Here is a tiny trained network, its code and every weight. The questions are about switching its units off for an input and a target symbol, where a switched-off unit gives its printed mean instead of its output.

import numpy as np


def w(rows, s, z=0):
    codes = np.array(rows[::2]) - 128.0
    scale = np.full(codes.shape[1], s)
    scale[-1] = z or s
    return codes * scale


def f(y):
    return y / 2 * (1 + np.tanh(0.7978845608 * (y + 0.044715 * y**3)))


def softmax(a):
    e = np.exp(a - a.max(-1, keepdims=True))
    return e / e.sum(-1, keepdims=True)


def log_softmax(a):
    a = a - a.max(-1, keepdims=True)
    return a - np.log(np.exp(a).sum(-1, keepdims=True))


def net(x, mask):
    ids = ['Γαεζηθλπτφω'.index(c) for c in x.split()]
    T = len(ids)
    res = E[ids] + P[:T]
    u = 0
    for l in range(3):
        r = res
        for j in range(2):
            rows = slice(3 * j, 3 * j + 3)
            q, k, v = (r @ M[l][rows].T for M in (Q, K, V))
            z = softmax(np.where(np.tri(T) > 0, q @ k.T / 3**0.5, -1e9)) @ v
            o = O[l][rows]
            res = res + np.where(mask[u + j], z, o[:, -1]) @ o[:, :-1]
        u += 2
        y = f(res @ A[l][:, :-1].T + A[l][:, -1])
        res = res + np.where(mask[u : u + 4], y, B[l][:, -1]) @ B[l][:, :-1]
        u += 4
    return log_softmax(res[-1] @ U[:, :-1].T + U[:, -1])


Q, K, V, O, A, B = {}, {}, {}, {}, {}, {}
E = w([
[141,182,208],'Γ',
[143,167,122],'α',
[135,127,92],'ε',
[37,194,100],'ζ',
[182,174,80],'η',
[116,85,49],'θ',
[141,3,161],'λ',
[138,159,124],'π',
[164,99,194],'τ',
[148,142,114],'φ',
[48,92,132],'ω',
],0.022)
P = w([
[123,166,254],'0',
[136,163,229],'1',
[144,155,204],'2',
[141,148,184],'3',
[150,137,160],'4',
[159,122,139],'5',
[152,117,112],'6',
[152,106,93],'7',
[147,90,72],'8',
[137,80,53],'9',
[172,123,108],'10',
],0.0072)
Q[0] = w([
[151,113,255],'L0H1',
[190,223,171],'L0H1',
[194,177,22],'L0H1',
[173,86,186],'L0H2',
[176,134,85],'L0H2',
[101,209,119],'L0H2',
],0.0087)
K[0] = w([
[82,4,140],'L0H1',
[38,175,147],'L0H1',
[107,170,133],'L0H1',
[105,134,142],'L0H2',
[140,81,108],'L0H2',
[123,147,127],'L0H2',
],0.015)
V[0] = w([
[116,188,101],'L0H1',
[2,91,129],'L0H1',
[201,55,161],'L0H1',
[25,142,108],'L0H2',
[163,86,128],'L0H2',
[137,39,163],'L0H2',
],0.004)
O[0] = w([
[119,99,105,99],'L0H1',
[185,180,188,94],'L0H1',
[4,132,83,166],'L0H1',
[151,124,100,2],'L0H2',
[118,127,122,109],'L0H2',
[61,219,177,110],'L0H2',
],0.0021,0.00068)
A[0] = w([
[158,159,149,2],'L0N1',
[212,107,4,165],'L0N2',
[149,198,125,45],'L0N3',
[119,167,81,14],'L0N4',
],0.012,0.0016)
B[0] = w([
[90,115,8,148],'L0N1',
[185,177,146,255],'L0N2',
[143,101,75,179],'L0N3',
[72,122,80,148],'L0N4',
],0.012,0.0062)
Q[1] = w([
[178,158,138],'L1H1',
[78,12,215],'L1H1',
[214,184,125],'L1H1',
[110,184,199],'L1H2',
[240,46,98],'L1H2',
[161,147,214],'L1H2',
],0.011)
K[1] = w([
[153,173,80],'L1H1',
[84,2,86],'L1H1',
[196,177,130],'L1H1',
[123,187,116],'L1H2',
[204,94,147],'L1H2',
[182,139,54],'L1H2',
],0.012)
V[1] = w([
[151,96,140],'L1H1',
[87,254,105],'L1H1',
[87,50,114],'L1H1',
[88,102,102],'L1H2',
[153,9,115],'L1H2',
[106,151,50],'L1H2',
],0.0083)
O[1] = w([
[102,129,157,128],'L1H1',
[180,115,112,192],'L1H1',
[113,1,79,2],'L1H1',
[65,73,87,83],'L1H2',
[98,118,157,72],'L1H2',
[169,118,41,144],'L1H2',
],0.0066,0.0057)
A[1] = w([
[46,48,206,157],'L1N1',
[254,12,207,74],'L1N2',
[83,143,173,3],'L1N3',
[216,96,62,163],'L1N4',
],0.0076,0.0042)
B[1] = w([
[182,131,77,245],'L1N1',
[6,132,84,175],'L1N2',
[109,164,63,113],'L1N3',
[70,109,167,255],'L1N4',
],0.016,0.0053)
Q[2] = w([
[136,60,99],'L2H1',
[3,9,122],'L2H1',
[72,136,130],'L2H1',
[143,201,150],'L2H2',
[61,127,99],'L2H2',
[115,125,208],'L2H2',
],0.013)
K[2] = w([
[189,83,132],'L2H1',
[190,232,246],'L2H1',
[113,185,126],'L2H1',
[184,220,252],'L2H2',
[59,68,166],'L2H2',
[95,184,91],'L2H2',
],0.012)
V[2] = w([
[168,65,193],'L2H1',
[3,191,214],'L2H1',
[2,133,102],'L2H1',
[81,175,122],'L2H2',
[197,92,200],'L2H2',
[111,63,241],'L2H2',
],0.0078)
O[2] = w([
[189,23,252,36],'L2H1',
[1,217,235,87],'L2H1',
[47,90,97,199],'L2H1',
[80,163,121,158],'L2H2',
[116,43,101,94],'L2H2',
[45,16,187,2],'L2H2',
],0.0064,0.0065)
A[2] = w([
[88,90,244,243],'L2N1',
[171,33,180,254],'L2N2',
[180,195,246,39],'L2N3',
[129,129,151,230],'L2N4',
],0.013,0.0091)
B[2] = w([
[106,113,221,178],'L2N1',
[132,3,165,161],'L2N2',
[174,161,143,254],'L2N3',
[110,155,51,198],'L2N4',
],0.018,0.0068)
U = w([
[139,103,177,91],'Γ',
[27,177,1,206],'α',
[135,142,75,183],'ε',
[176,156,199,2],'ζ',
[15,196,180,137],'η',
[136,90,159,100],'θ',
[176,212,75,146],'λ',
[76,82,5,87],'π',
[94,74,137,129],'τ',
[144,123,150,118],'φ',
[222,21,42,152],'ω',
],0.0066,0.0093)

Each question gives the input, a string of symbols that net reads in full, and the target symbol t.
The units are the heads (3 rows each of Q, K, V and O) and the neurons (one row each of A and B). Each row of codes is followed by its name. A weight is (code - 128) times the scale printed after its matrix; where a second scale follows, it is the last column's (O, A, B and U).
mask holds one flag per unit, layer by layer, with each layer's heads first. A switched-off unit (its flag False) gives its mean, the last column of its rows in O or B, instead of its output. The means were averaged over made-up inputs and are rounded, as every weight is.
A unit's drop is (log p(t) with every unit on - log p(t) with that unit switched off) / (log p(t) with every unit on - log p(t) with every unit switched off).
The circuit of an input: a set's keep is (log p(t) with only the set's units on - log p(t) with every unit switched off) / (log p(t) with every unit on - log p(t) with every unit switched off). Starting from the 12 units with the biggest drops (on a tie, the unit counted first), units are removed one at a time, each time the one whose removal leaves the highest keep (on an exact tie, the one counted first), for as long as the keep stays at least 0.8.
circuit, biggest first: the units of the circuit, biggest drop first
top k neurons: the k neurons with the biggest drops, biggest first
which heads matter: for each layer, one digit per head in row order, 1 if its drop is at least 0.15 and else 0, layers parted by /
input α η α φ τ π ε φ, target η: circuit, biggest first => [L2H1 L1N2 L1N1]
input φ π θ ζ ω θ π φ, target ω: which heads matter => 00 / 10 / 11
input ω α Γ τ ω ε, target ω: top 2 neurons => [L1N1 L0N2]
input ε ε θ λ ω φ ω ω Γ Γ α, target α: top 2 neurons => [L1N1 L0N1]
input η ω λ ω, target λ: top 3 neurons => [L1N1 L1N2 L0N2]
input Γ ζ ω η τ, target η: circuit, biggest first => [L1N1 L1N2 L2N1]
input η ζ ζ ε θ π φ τ Γ, target η: circuit, biggest first => [L2H1 L1N2 L1N1]
input α η ζ θ ω η α ε ω τ α, target η: circuit, biggest first => [L1N2 L2H1 L1N1]
input τ φ η ω π η η θ ε, target λ: circuit, biggest first => [L0N2 L1H1]
input Γ φ η ε η ε ω φ α λ, target α: circuit, biggest first => [L1N2]
input φ η ω λ ω ω Γ τ, target α: top 3 neurons => [L0N2 L1N2 L1N1]
input ω ε θ τ ε Γ, target η: circuit, biggest first => [L1N2 L2H1]
input ε η φ ζ η ω, target ω: top 3 neurons => [L1N2 L0N2 L2N2]
input ζ ζ ε τ π, target η: circuit, biggest first => [L2H1 L1N1]
input λ α φ Γ θ π, target α: which heads matter => 00 / 00 / 10
input Γ λ ω η, target α: top neuron => [L1N1]
input θ ζ ε π Γ π, target α: which heads matter => 00 / 01 / 10
input ω ω Γ φ ζ ε, target α: circuit, biggest first => [L0N4 L2H1 L1H2]
input φ η λ ε Γ α Γ Γ θ τ, target α: top 2 neurons => [L1N2 L1N1]
input φ ε φ λ λ π λ η Γ, target α: top neuron => [L1N2]
input η η η φ τ ε, target η: which heads matter => 00 / 01 / 10
input ζ η ω ζ ω π φ, target ω: which heads matter => 10 / 10 / 11
input η η θ, target λ: which heads matter => 00 / 10 / 10
